Look-ups in named tables: a row name and a column name give one cell, copied from the table.

Siro =
         Dinev  Vige   Tud   Seg  Kevanuz
Nata      -3.4   7.2  -2.7  -3.2     -1.2
Goz       -3.8  -6.6   2.2   3.6     -5.8
Tidaten    3.9  -3.1   0.8   4.0     -5.7
Ped       -8.0   0.2  -6.4  -5.2      3.5
Kolifu    -4.5  -7.9   7.3  -6.5      6.3
Nevepe     1.8  -0.3  -1.2   5.4     -6.1
Rozalaf    2.4   6.6   5.5   3.6      2.6
Vomim      0.2  -8.0  -1.5  -5.6      6.1

What is the Tud of Nata in Siro? -2.7
What is the Dinev of Tidaten in Siro? 3.9
What is the Kevanuz of Nevepe in Siro? -6.1
What is the Seg of Tidaten in Siro? 4.0
What is the Seg of Rozalaf in Siro? 3.6
What is the Tud of Nevepe in Siro? -1.2
What is the Vige of Nata in Siro? 7.2
What is the Tud of Goz in Siro? 2.2
What is the Seg of Ped in Siro? -5.2
What is the Vige of Tidaten in Siro? -3.1
What is the Dinev of Ped in Siro? -8.0
Which row has the largest Vige? Nata

Gezuk
         Sesa  Keneta  Simo  Tegeze  Mir  Zom  Tegeg  Kirefi
Fefizo    246     200   201     622  329  496    246     241
Mif       243     200   201     623  420  496    246     241
Zuf       246     328   244     279  329  243    288     241
Repi      246     200   204     492  330  496    235     239
Leba      411     201   367     409  411  283    753     241
Faz       284     200   201     492  329  496    246     241
Fotev     246     200   201     450  324  238    368     241
Gamokal   246     200   201     492  240  496    246     248
Toruru    246     200   201     492  329  496    246     241

What is the Mir of Toruru in Gezuk?
329
What is the Mir of Repi in Gezuk?
330
What is the Mir of Faz in Gezuk?
329
What is the Zom of Gamokal in Gezuk?
496
What is the Simo of Toruru in Gezuk?
201
What is the Tegeg of Zuf in Gezuk?
288
What is the Kirefi of Fotev in Gezuk?
241
What is the Mir of Fefizo in Gezuk?
329
What is the Tegeg of Gamokal in Gezuk?
246
What is the Keneta of Toruru in Gezuk?
200
What is the Keneta of Faz in Gezuk?
200

Mizuruk.tsv
	Nipot	Vaz	Tomo	Fet	Fovosi	San
Tolevul	0.8	0.6	0.7	0.1	0.6	0.5
Mag	0.5	0.8	0.8	0.3	0.7	1.0
Gem	0.5	0.6	0.6	0.4	0.6	0.7
Fiburo	0.9	0.8	0.7	0.0	0.9	0.8
Tak	0.4	0.3	0.3	0.2	0.4	0.3
Gov	0.4	0.3	0.3	0.3	0.4	0.2
Dezu	0.7	0.8	0.8	0.1	0.7	0.8
Zil	0.4	0.3	0.3	0.3	0.3	0.3

What is the Vaz of Zil in Mizuruk? 0.3
What is the Tomo of Fiburo in Mizuruk? 0.7
What is the Vaz of Gem in Mizuruk? 0.6
What is the Vaz of Fiburo in Mizuruk? 0.8
What is the Fovosi of Tolevul in Mizuruk? 0.6
What is the Nipot of Tolevul in Mizuruk? 0.8
What is the Fet of Tolevul in Mizuruk? 0.1
What is the Nipot of Mag in Mizuruk? 0.5
What is the Nipot of Gov in Mizuruk? 0.4
What is the Fet of Tak in Mizuruk? 0.2
Row with the largest Nipot: Fiburo

Bon:
	Vam	Toropeb
Lem	-0.6	-0.4
Vurizi	-0.2	-0.5
Kedo	0.4	0.6
Bisivok	0.2	0.5
Fum	0.1	-0.7
Puse	0.0	0.0
Gesurif	-0.3	0.5
Pusu	-0.1	0.8
Nat	-0.1	-0.2
Tesam	0.3	-0.1

What is the Toropeb of Fum in Bon?
-0.7
What is the Vam of Gesurif in Bon?
-0.3
What is the Vam of Bisivok in Bon?
0.2
What is the Toropeb of Tesam in Bon?
-0.1
What is the Toropeb of Pusu in Bon?
0.8
What is the Vam of Vurizi in Bon?
-0.2
What is the Vam of Lem in Bon?
-0.6
What is the Vam of Fum in Bon?
0.1
What is the Toropeb of Gesurif in Bon?
0.5
What is the Toropeb of Lem in Bon?
-0.4
What is the Vam of Pusu in Bon?
-0.1
What is the Toropeb of Nat in Bon?
-0.2
What is the Vam of Kedo in Bon?
0.4
What is the Toropeb of Kedo in Bon?
0.6
What is the Vam of Nat in Bon?
-0.1
What is the Vam of Puse in Bon?
0.0
What is the Vam of Tesam in Bon?
0.3
What is the Toropeb of Bisivok in Bon?
0.5
What is the Toropeb of Vurizi in Bon?
-0.5
Row with the largest Toropeb: Pusu

Table Rulaso
	Bofide	Difo	Batoma	Kinug	Pom	Pud
Febok	-22.93	-52.59	-29.27	-47.11	8.58	-42.39
Mim	-20.46	3.54	-47.44	-40.35	61.06	59.03
Vaseb	50.11	56.13	3.78	13.74	-13.66	56.08
Bod	9.96	-17.58	-34.38	8.75	-18.26	25.89

Pud of Vaseb is 56.08
Bofide of Vaseb is 50.11
Difo of Bod is -17.58
Bofide of Bod is 9.96
Pud of Mim is 59.03
Difo of Mim is 3.54
Pom of Febok is 8.58
Pom of Mim is 61.06
Pud of Febok is -42.39
Kinug of Febok is -47.11

Table Ran
,Guman,Zegirak,Dibeb,Vikosin,Nen,Zisen
Geko,188,139,194,148,66,102
Pifur,136,56,117,203,45,61
Lasupe,46,146,33,147,49,126
Veligu,171,173,120,95,85,82
Rak,186,141,97,181,203,40
Sebikab,184,49,143,204,151,72
Ret,67,147,145,120,192,143
Tif,146,113,91,137,36,110
Fip,141,148,178,85,128,116
Fes,194,55,112,50,126,108
Mif,165,176,119,80,106,177
Tagufi,113,193,41,114,86,196
Luvedu,130,125,140,175,65,86
Manod,127,128,42,147,169,42

Manod, Zegirak: 128
Rak, Zisen: 40
Lasupe, Vikosin: 147
Tagufi, Guman: 113
Veligu, Nen: 85
Mif, Zegirak: 176
Tif, Dibeb: 91
Sebikab, Vikosin: 204
Ret, Nen: 192
Fes, Nen: 126
Tagufi, Zisen: 196
Tif, Nen: 36
Ret, Zegirak: 147
Pifur, Guman: 136
Fip, Vikosin: 85
Ret, Dibeb: 145

Badamob
|  | Ridozaz | Dobozib | Sata | Sezudel | Vanaz |
|---|---|---|---|---|---|
| Luvogo | 3550 | 5269 | 2828 | 4051 | 4315 |
| Tuzore | 3754 | 2206 | 2969 | 3152 | 2898 |
| Vol | 2572 | 3003 | 1756 | 1949 | 1795 |
| Nelom | 2705 | 6214 | 1844 | 2394 | 3645 |
| Zozugop | 2546 | 9792 | 1389 | 3038 | 4436 |
| Rinus | 3131 | 708 | 4704 | 4384 | 1860 |
| Vik | 3507 | 5809 | 3339 | 3637 | 4189 |

What is the Sezudel of Zozugop in Badamob?
3038
What is the Dobozib of Vik in Badamob?
5809
What is the Dobozib of Rinus in Badamob?
708
What is the Sezudel of Luvogo in Badamob?
4051
What is the Ridozaz of Vol in Badamob?
2572
What is the Ridozaz of Rinus in Badamob?
3131
What is the Sata of Vik in Badamob?
3339
What is the Dobozib of Vol in Badamob?
3003
What is the Dobozib of Zozugop in Badamob?
9792
What is the Vanaz of Zozugop in Badamob?
4436
What is the Sata of Rinus in Badamob?
4704
What is the Ridozaz of Luvogo in Badamob?
3550
What is the Ridozaz of Vik in Badamob?
3507
What is the Sezudel of Nelom in Badamob?
2394
What is the Sata of Nelom in Badamob?
1844
What is the Vanaz of Nelom in Badamob?
3645
What is the Ridozaz of Tuzore in Badamob?
3754
What is the Sata of Zozugop in Badamob?
1389
What is the Dobozib of Luvogo in Badamob?
5269
Which row has the largest Ridozaz? Tuzore

